Below are the code and all the weights of a small trained network. Each question names an input and a class and asks about switching units off, where a switched-off unit gives its printed mean instead of its output.

import numpy as np


def w(rows, s, z=0):
    codes = np.array(rows[::2]) - 128.0
    scale = np.full(codes.shape[1], s)
    scale[-1] = z or s
    return codes * scale


def f(y):
    return np.maximum(y, 0)


def log_softmax(a):
    a = a - a.max(-1, keepdims=True)
    return a - np.log(np.exp(a).sum(-1, keepdims=True))


def net(x, mask):
    res = np.array(x, float).reshape(1, 6) / 4 @ E
    y = f(res @ A[0][:, :-1].T + A[0][:, -1])
    res = res + np.where(mask, y, B[0][:, -1]) @ B[0][:, :-1]
    return log_softmax(res[-1] @ U[:, :-1].T + U[:, -1])


A, B = {}, {}
E = w([
[186,156,198,153,76,132,86,75],'x0',
[43,176,46,54,95,2,205,41],'x1',
[96,179,166,61,4,200,134,40],'x2',
[55,73,16,226,36,116,108,5],'x3',
[31,251,152,77,122,144,78,96],'x4',
[49,203,122,126,144,174,54,125],'x5',
],0.0078)
A[0] = w([
[172,145,182,91,173,132,208,87,96],'n0',
[147,160,158,2,125,79,178,127,171],'n1',
[120,172,110,97,106,116,167,149,202],'n2',
[142,153,182,154,149,177,78,153,224],'n3',
[54,170,64,105,99,92,138,96,251],'n4',
[169,96,99,193,120,123,163,114,198],'n5',
[132,136,116,84,138,133,130,161,47],'n6',
[21,187,85,154,140,143,165,113,189],'n7',
],0.012,0.0025)
B[0] = w([
[137,189,106,161,114,213,156,101,195],'n0',
[57,234,130,206,67,86,238,118,242],'n1',
[97,150,112,75,105,115,168,100,186],'n2',
[200,146,171,86,107,234,96,219,229],'n3',
[73,50,105,57,149,78,140,143,254],'n4',
[254,79,15,209,172,95,65,8,202],'n5',
[139,192,125,104,153,148,151,101,161],'n6',
[21,92,101,62,87,35,2,206,221],'n7',
],0.0088,0.013)
U = w([
[67,70,109,71,121,67,38,118,87],'0',
[229,41,71,211,129,91,92,41,254],'1',
[252,135,220,123,118,148,77,193,168],'2',
[140,148,120,167,98,85,204,70,8],'3',
],0.011,0.0015)

Each question gives the input, the list of numbers given to net, and the class t.
The units are the neurons (one row each of A and B). Each row of codes is followed by its name. A weight is (code - 128) times the scale printed after its matrix; where a second scale follows, it is the last column's (A, B and U).
mask holds one flag per neuron, in row order. A switched-off neuron (its flag False) gives its mean, the last column of its row in B, instead of its output. The means were averaged over made-up inputs and are rounded, as every weight is.
A unit's drop is (log p(t) with every unit on - log p(t) with that unit switched off) / (log p(t) with every unit on - log p(t) with every unit switched off).
The circuit of an input: a set's keep is (log p(t) with only the set's units on - log p(t) with every unit switched off) / (log p(t) with every unit on - log p(t) with every unit switched off). Starting from all 8 units, units are removed one at a time, each time the one whose removal leaves the highest keep (on an exact tie, the one counted first), for as long as the keep stays at least 0.8.
units of the circuit, in order: the units of the circuit, biggest drop first
top k neurons: the k neurons with the biggest drops, biggest first
drop when u is switched off: that unit's drop, to one decimal
input [5,3,-4,-4,-3,3], class 3: units of the circuit, in order -> n7
input [-5,-1,4,-5,-4,0], class 3: units of the circuit, in order -> n1, n7
input [-2,-3,6,-4,6,7], class 2: top 2 neurons -> n3, n4
input [-6,-2,-1,-6,6,4], class 2: top 2 neurons -> n3, n4
input [5,8,0,5,-5,2], class 0: top 2 neurons -> n4, n7
input [-3,7,-5,-1,-3,-2], class 3: top 2 neurons -> n1, n7
input [0,7,7,-8,5,4], class 3: top 2 neurons -> n1, n0
input [1,2,2,2,-1,-3], class 1: top 2 neurons -> n7, n1
input [-6,-4,8,1,4,-8], class 3: drop when n5 is switched off -> 0.1
input [4,1,-2,-6,0,-2], class 3: drop when n1 is switched off -> 1.3
input [-1,7,7,-8,8,-1], class 3: drop when n1 is switched off -> 5.7
